Below is a small trained network, with its code and all its weights. Each question gives an input and a target symbol and asks what happens when units are switched off, that is, made to give their printed mean instead of their output.

import numpy as np


def w(rows, s, z=0):
    codes = np.array(rows[::2]) - 128.0
    scale = np.full(codes.shape[1], s)
    scale[-1] = z or s
    return codes * scale


def norm(h):
    return h / np.sqrt((h * h).mean(-1, keepdims=True) + 1e-5)


def softmax(a):
    e = np.exp(a - a.max(-1, keepdims=True))
    return e / e.sum(-1, keepdims=True)


def log_softmax(a):
    a = a - a.max(-1, keepdims=True)
    return a - np.log(np.exp(a).sum(-1, keepdims=True))


def net(x, mask):
    ids = ['αγδεζθμξστφω'.index(c) for c in x.split()]
    T = len(ids)
    res = E[ids] + P[:T]
    u = 0
    for l in range(2):
        r = norm(res)
        for j in range(3):
            rows = slice(2 * j, 2 * j + 2)
            q, k, v = (r @ M[l][rows].T for M in (Q, K, V))
            z = softmax(np.where(np.tri(T) > 0, q @ k.T / 2**0.5, -1e9)) @ v
            o = O[l][rows]
            res = res + np.where(mask[u + j], z, o[:, -1]) @ o[:, :-1]
        u += 3
    return log_softmax(norm(res)[-1] @ U[:, :-1].T + U[:, -1])


Q, K, V, O = {}, {}, {}, {}
E = w([
[165,133,128,121,162,225,102,88,110,141],'α',
[99,142,182,129,95,116,196,92,178,180],'γ',
[72,93,107,157,60,132,112,157,145,199],'δ',
[101,143,134,189,145,121,180,175,222,253],'ε',
[44,128,133,144,142,127,146,121,152,177],'ζ',
[116,121,148,144,118,140,182,192,131,174],'θ',
[97,177,201,187,115,132,85,162,153,161],'μ',
[147,153,94,162,137,120,135,115,52,96],'ξ',
[188,157,130,150,70,136,171,176,161,202],'σ',
[168,89,105,155,160,139,127,122,159,59],'τ',
[65,182,101,155,84,175,144,155,189,119],'φ',
[132,160,105,126,127,83,103,111,180,198],'ω',
],0.0056)
P = w([
[101,107,103,73,190,119,119,210,124,150],'0',
[84,190,130,250,139,157,165,168,196,211],'1',
[100,188,133,233,121,159,170,161,189,194],'2',
[105,181,140,238,104,155,168,139,185,189],'3',
[116,165,124,237,96,150,152,139,181,181],'4',
[109,153,130,252,89,144,146,122,179,174],'5',
[115,145,147,246,83,143,149,117,167,163],'6',
[122,142,137,239,87,135,149,97,164,161],'7',
[127,136,142,224,81,132,145,92,159,147],'8',
[124,118,152,227,92,129,155,69,158,146],'9',
[135,108,148,222,63,130,150,50,154,138],'10',
[137,105,151,224,59,119,152,40,141,123],'11',
[138,101,145,223,69,122,160,60,161,130],'12',
],0.0032)
Q[0] = w([
[144,187,187,92,160,111,118,134,123,115],'0.h1',
[131,128,171,208,136,133,131,84,151,138],'0.h1',
[89,70,188,192,53,104,152,98,254,174],'0.h2',
[74,151,171,154,32,123,147,99,181,228],'0.h2',
[98,179,102,80,146,126,127,197,111,139],'0.h3',
[183,91,144,78,203,112,85,159,130,93],'0.h3',
],0.009)
K[0] = w([
[196,156,219,168,127,155,159,63,132,102],'0.h1',
[162,60,81,63,188,132,77,164,90,91],'0.h1',
[209,69,121,173,147,153,121,1,92,28],'0.h2',
[161,128,123,188,110,169,111,6,70,84],'0.h2',
[125,189,153,198,100,129,192,99,152,182],'0.h3',
[152,150,193,135,138,211,131,116,211,182],'0.h3',
],0.0068)
V[0] = w([
[125,204,89,199,183,253,159,65,40,166],'0.h1',
[164,117,62,52,171,227,107,125,237,97],'0.h1',
[195,51,147,140,209,240,103,112,213,129],'0.h2',
[134,143,126,103,94,224,112,71,52,229],'0.h2',
[149,4,145,12,109,160,62,93,137,105],'0.h3',
[122,159,243,97,104,199,135,91,250,142],'0.h3',
],0.0038)
O[0] = w([
[96,1,83,159,120,74,111,144,146,182,141],'0.h1',
[126,138,25,135,49,132,148,139,85,111,165],'0.h1',
[164,84,164,81,149,192,84,115,207,102,255],'0.h2',
[148,151,112,136,151,223,124,74,53,191,144],'0.h2',
[93,169,108,111,128,127,123,215,178,178,3],'0.h3',
[91,151,151,58,79,125,142,96,72,165,105],'0.h3',
],0.0053,0.0047)
Q[1] = w([
[208,108,180,248,84,193,172,2,241,166],'1.h1',
[175,143,73,46,147,89,207,206,107,185],'1.h1',
[80,201,124,68,162,88,140,160,84,146],'1.h2',
[87,146,123,80,140,113,153,184,80,139],'1.h2',
[193,90,114,173,95,183,112,92,160,84],'1.h3',
[140,176,167,84,73,129,114,197,62,165],'1.h3',
],0.0085)
K[1] = w([
[161,95,92,35,212,112,139,127,84,84],'1.h1',
[127,91,143,212,73,190,63,103,178,140],'1.h1',
[126,43,143,224,89,144,129,34,156,98],'1.h2',
[193,101,154,202,104,164,144,79,164,86],'1.h2',
[107,159,101,42,133,74,137,232,134,127],'1.h3',
[193,32,181,253,5,104,120,118,208,95],'1.h3',
],0.0068)
V[1] = w([
[126,99,133,213,131,216,76,140,153,81],'1.h1',
[132,92,111,116,222,82,84,207,87,140],'1.h1',
[28,138,72,97,158,88,101,118,100,132],'1.h2',
[101,98,109,176,138,152,255,135,189,166],'1.h2',
[130,108,132,75,123,67,199,155,136,33],'1.h3',
[72,99,186,87,128,116,114,56,204,129],'1.h3',
],0.0051)
O[1] = w([
[17,148,202,206,98,182,39,52,107,99,178],'1.h1',
[151,117,126,11,1,126,122,20,157,120,129],'1.h1',
[195,190,128,194,123,55,31,93,109,150,143],'1.h2',
[56,152,105,63,225,22,131,132,105,66,254],'1.h2',
[80,171,125,233,121,115,251,22,196,134,22],'1.h3',
[99,158,12,108,212,194,80,77,176,156,101],'1.h3',
],0.0037,0.0038)
U = w([
[127,203,217,120,144,130,66,185,84,112,140],'α',
[94,69,46,91,55,123,89,189,74,160,135],'γ',
[179,188,66,86,119,55,76,72,143,154,31],'δ',
[123,79,144,133,108,82,102,153,235,81,250],'ε',
[101,144,184,54,94,106,202,52,116,130,60],'ζ',
[115,66,180,104,145,145,220,184,81,115,49],'θ',
[34,120,96,73,223,106,116,104,103,115,68],'μ',
[139,100,135,125,138,240,105,64,124,168,188],'ξ',
[152,127,89,139,225,118,166,181,174,196,36],'σ',
[116,128,113,253,126,66,156,90,63,121,141],'τ',
[235,157,118,108,57,132,182,163,113,133,120],'φ',
[71,216,48,138,78,173,164,148,149,83,193],'ω',
],0.0065,0.0013)

Each question gives the input, a string of symbols that net reads in full, and the target symbol t.
The units are the heads (2 rows each of Q, K, V and O). Each row of codes is followed by its name. A weight is (code - 128) times the scale printed after its matrix; where a second scale follows, it is the last column's (O and U).
mask holds one flag per head, layer by layer. A switched-off head (its flag False) gives its mean, the last column of its rows in O, instead of its output. The means were averaged over made-up inputs and are rounded, as every weight is.
A unit's drop is (log p(t) with every unit on - log p(t) with that unit switched off) / (log p(t) with every unit on - log p(t) with every unit switched off).
The circuit of an input: a set's keep is (log p(t) with only the set's units on - log p(t) with every unit switched off) / (log p(t) with every unit on - log p(t) with every unit switched off). Starting from all 6 units, units are removed one at a time, each time the one whose removal leaves the highest keep (on an exact tie, the one counted first), for as long as the keep stays at least 0.8.
circuit, biggest first: the units of the circuit, biggest drop first
most important unit: the unit with the biggest drop
heads that matter: for each layer, one digit per head in row order, 1 if its drop is at least 0.15 and else 0, layers parted by /
drop when u is switched off: that unit's drop, to one decimal
input α ω α τ μ τ δ μ τ ω, target γ: circuit, biggest first : 0.h1
input ζ σ φ σ μ γ ξ μ α ξ δ φ δ, target δ: heads that matter : 010 / 110
input σ τ μ ε φ γ τ σ α, target θ: circuit, biggest first : 1.h3; 1.h2; 0.h2
input δ μ ω ω τ δ σ μ δ α ζ δ σ, target ξ: heads that matter : 010 / 000
input ζ μ θ δ σ φ ζ, target δ: circuit, biggest first : 1.h1; 0.h2; 1.h2
input θ ω θ, target ζ: circuit, biggest first : 1.h1; 0.h3
input δ ε γ ξ, target α: circuit, biggest first : 0.h1; 1.h3; 0.h2
input ζ δ ω μ ε ζ ξ γ, target τ: heads that matter : 011 / 010
input δ θ τ ω ξ μ θ φ μ μ, target τ: heads that matter : 010 / 000
input γ τ δ φ μ σ θ, target σ: heads that matter : 000 / 101
input τ ω ε τ γ μ τ ζ δ σ ω ξ, target ω: circuit, biggest first : 0.h3; 0.h1
input α γ φ ξ α μ φ μ μ ω σ σ ζ, target γ: heads that matter : 100 / 001
input δ ε ω ξ γ τ σ δ, target α: circuit, biggest first : 0.h1; 1.h1
input δ μ γ, target α: heads that matter : 110 / 001
input δ α ζ ζ θ, target α: most important unit : 1.h3
input δ δ ζ σ δ ω δ μ δ, target α: circuit, biggest first : 0.h1; 0.h2; 1.h3
input τ δ φ μ, target ω: heads that matter : 100 / 001
input ε δ ξ δ ζ α, target μ: heads that matter : 000 / 010
input ε ω ε, target μ: heads that matter : 000 / 011
input δ τ σ ξ δ, target τ: most important unit : 0.h2
input ω σ α ω ω τ α δ μ μ δ α φ, target φ: heads that matter : 110 / 100
input δ ε σ ζ δ δ δ δ φ, target α: drop when 0.h2 is switched off : 0.5
